Below is a small trained network, with its code and all its weights. Each question gives an input and a target symbol and asks what happens when units are switched off, that is, made to give their printed mean instead of their output.

import numpy as np


def w(rows, s, z=0):
    codes = np.array(rows[::2]) - 128.0
    scale = np.full(codes.shape[1], s)
    scale[-1] = z or s
    return codes * scale


def norm(h):
    return h / np.sqrt((h * h).mean(-1, keepdims=True) + 1e-5)


def f(y):
    return np.maximum(y, 0)


def softmax(a):
    e = np.exp(a - a.max(-1, keepdims=True))
    return e / e.sum(-1, keepdims=True)


def log_softmax(a):
    a = a - a.max(-1, keepdims=True)
    return a - np.log(np.exp(a).sum(-1, keepdims=True))


def net(x, mask):
    ids = ['ΓΞΦαβδεζηστψ'.index(c) for c in x.split()]
    T = len(ids)
    res = E[ids] + P[:T]
    u = 0
    for l in range(2):
        q, k, v = (norm(res) @ M[l].T for M in (Q, K, V))
        z = softmax(np.where(np.tri(T) > 0, q @ k.T / 2**0.5, -1e9)) @ v
        res = res + np.where(mask[u], z, O[l][:, -1]) @ O[l][:, :-1]
        u += 1
        y = f(norm(res) @ A[l][:, :-1].T + A[l][:, -1])
        res = res + np.where(mask[u : u + 4], y, B[l][:, -1]) @ B[l][:, :-1]
        u += 4
    return log_softmax(norm(res)[-1] @ U[:, :-1].T + U[:, -1])


Q, K, V, O, A, B = {}, {}, {}, {}, {}, {}
E = w([
[120,103,137,106,178],'Γ',
[130,60,86,137,119],'Ξ',
[170,102,175,122,89],'Φ',
[225,167,29,86,158],'α',
[124,173,169,130,163],'β',
[118,170,97,80,153],'δ',
[121,138,166,123,177],'ε',
[138,122,101,211,123],'ζ',
[143,115,121,177,153],'η',
[203,124,4,165,98],'σ',
[122,104,148,110,176],'τ',
[121,135,168,119,179],'ψ',
],0.032)
P = w([
[248,115,137,154,175],'0',
[208,113,135,148,168],'1',
[178,107,139,136,164],'2',
[154,100,144,128,163],'3',
[134,100,147,121,161],'4',
[117,101,149,118,159],'5',
[102,96,150,110,155],'6',
[86,98,148,111,152],'7',
[71,102,147,110,147],'8',
[60,91,152,97,145],'9',
],0.014)
Q[0] = w([
[102,55,143,146,253],'0.h1',
[107,134,176,127,113],'0.h1',
],0.031)
K[0] = w([
[5,134,157,131,57],'0.h1',
[143,137,131,151,85],'0.h1',
],0.028)
V[0] = w([
[200,158,224,43,2],'0.h1',
[63,101,144,147,29],'0.h1',
],0.011)
O[0] = w([
[51,143,186,109,1,1],'0.h1',
[106,153,134,218,160,20],'0.h1',
],0.0065,0.0073)
A[0] = w([
[96,44,45,122,87,4],'0.n1',
[75,89,191,80,26,77],'0.n2',
[174,191,245,198,147,138],'0.n3',
[149,95,138,253,123,105],'0.n4',
],0.014,0.0041)
B[0] = w([
[131,138,246,197,127,166],'0.n1',
[185,107,150,121,247,191],'0.n2',
[127,33,72,91,142,225],'0.n3',
[92,84,130,14,131,253],'0.n4',
],0.015,0.0074)
Q[1] = w([
[163,205,124,33,108],'1.h1',
[253,116,72,221,69],'1.h1',
],0.022)
K[1] = w([
[139,206,179,84,115],'1.h1',
[252,88,112,109,94],'1.h1',
],0.026)
V[1] = w([
[59,172,38,8,168],'1.h1',
[61,10,129,61,5],'1.h1',
],0.015)
O[1] = w([
[184,121,153,32,254,255],'1.h1',
[137,192,209,219,149,182],'1.h1',
],0.0096,0.0094)
A[1] = w([
[79,251,136,13,87,25],'1.n1',
[107,198,154,101,172,114],'1.n2',
[120,99,111,222,179,113],'1.n3',
[108,91,98,107,168,253],'1.n4',
],0.026,0.0022)
B[1] = w([
[96,168,253,190,151,138],'1.n1',
[163,89,100,139,96,164],'1.n2',
[166,138,131,124,196,172],'1.n3',
[90,167,130,167,67,251],'1.n4',
],0.025,0.019)
U = w([
[153,180,78,66,124,221],'Γ',
[130,253,159,252,120,63],'Ξ',
[51,29,218,113,178,2],'Φ',
[132,115,114,125,146,159],'α',
[232,81,207,135,57,164],'β',
[133,57,104,3,162,51],'δ',
[122,145,152,104,75,175],'ε',
[183,142,73,191,229,122],'ζ',
[190,94,45,192,108,142],'η',
[152,132,135,125,145,225],'σ',
[126,145,126,112,112,171],'τ',
[118,183,219,79,94,209],'ψ',
],0.016,0.0086)

Each question gives the input, a string of symbols that net reads in full, and the target symbol t.
The units are the heads (2 rows each of Q, K, V and O) and the neurons (one row each of A and B). Each row of codes is followed by its name. A weight is (code - 128) times the scale printed after its matrix; where a second scale follows, it is the last column's (O, A, B and U).
mask holds one flag per unit, layer by layer, with each layer's heads first. A switched-off unit (its flag False) gives its mean, the last column of its rows in O or B, instead of its output. The means were averaged over made-up inputs and are rounded, as every weight is.
A unit's drop is (log p(t) with every unit on - log p(t) with that unit switched off) / (log p(t) with every unit on - log p(t) with every unit switched off).
The circuit of an input: a set's keep is (log p(t) with only the set's units on - log p(t) with every unit switched off) / (log p(t) with every unit on - log p(t) with every unit switched off). Starting from all 10 units, units are removed one at a time, each time the one whose removal leaves the highest keep (on an exact tie, the one counted first), for as long as the keep stays at least 0.8.
circuit, biggest first: the units of the circuit, biggest drop first
most important unit: the unit with the biggest drop
k most important neurons: the k neurons with the biggest drops, biggest first
top k neurons in layer l: the k neurons of layer l with the biggest drops, biggest first
input τ Φ Γ Φ Φ ζ Γ, target ζ: circuit, biggest first	[0.h1 0.n4]
input ζ δ Ξ ε τ Φ η, target Φ: circuit, biggest first	[0.n4]
input ψ ε ζ τ, target ζ: circuit, biggest first	[0.n4 0.h1]
input σ β ψ, target β: circuit, biggest first	[1.n2 1.n3]
input ζ ζ ε η, target ε: top 2 neurons in layer 1	[1.n4 1.n3]
input ψ Ξ ψ Φ ε ε, target ε: circuit, biggest first	[1.n3 0.n4 1.n4 1.h1]
input ζ Φ Φ δ β Γ, target β: 4 most important neurons	[1.n2 0.n3 0.n2 0.n4]
input σ ζ Φ ζ β, target ζ: circuit, biggest first	[0.n3 0.n4]
input ζ Φ δ Ξ τ, target Ξ: circuit, biggest first	[0.n4 1.h1 1.n4]
input ζ ζ Ξ Ξ ζ β ψ, target β: circuit, biggest first	[1.n2 0.h1 0.n4]
input η ε β, target ε: top 3 neurons in layer 1	[1.n4 1.n3 1.n1]
input β ζ Φ Φ Γ ε β ε, target β: circuit, biggest first	[1.n2 0.h1 0.n4]
input ε Φ ψ, target Φ: 3 most important neurons	[0.n3 0.n2 1.n4]
input β Φ ε ψ ζ, target ψ: circuit, biggest first	[0.n4 1.n4]
input σ δ Φ ψ Ξ ε ζ, target ε: 2 most important neurons	[0.n4 1.n4]
input ζ δ Ξ ζ η ζ ζ ε, target ζ: circuit, biggest first	[0.n4 0.h1]
input σ δ ζ δ Φ η ε Φ β, target Φ: 2 most important neurons	[0.n3 0.n2]
input ζ σ ζ Ξ β, target Ξ: circuit, biggest first	[0.n4 0.n3 1.n4 0.n2]
input Ξ ζ β ε ε α ζ β δ β, target δ: circuit, biggest first	[0.n3 1.h1]
input ψ ψ ψ Ξ ψ ζ Ξ δ ε, target δ: 2 most important neurons	[0.n3 0.n1]
input δ σ Ξ ε, target Ξ: circuit, biggest first	[0.n4 1.n4 1.h1]
input ζ η ε ζ, target ε: top 2 neurons in layer 0	[0.n4 0.n2]
input Φ ε Φ η Φ β Φ ζ ζ ζ, target ζ: most important unit	0.h1
input ζ ζ Ξ, target ζ: circuit, biggest first	[1.n3 0.n4 1.h1]
input Ξ Φ δ ζ ζ ζ Ξ Γ, target Ξ: most important unit	0.n4
input ψ ε ζ ψ, target ζ: top 2 neurons in layer 1	[1.n4 1.n1]
input ε Φ α ε Φ ζ Φ ζ ζ, target ζ: 2 most important neurons	[1.n2 1.n4]
input Φ ε ε Ξ ζ Ξ Γ, target Ξ: 4 most important neurons	[0.n4 1.n4 0.n3 0.n2]
input η Ξ Φ ζ δ Γ, target δ: 2 most important neurons	[0.n3 1.n3]
input Ξ Φ η Ξ ζ, target Ξ: 4 most important neurons	[1.n4 0.n4 0.n2 0.n1]
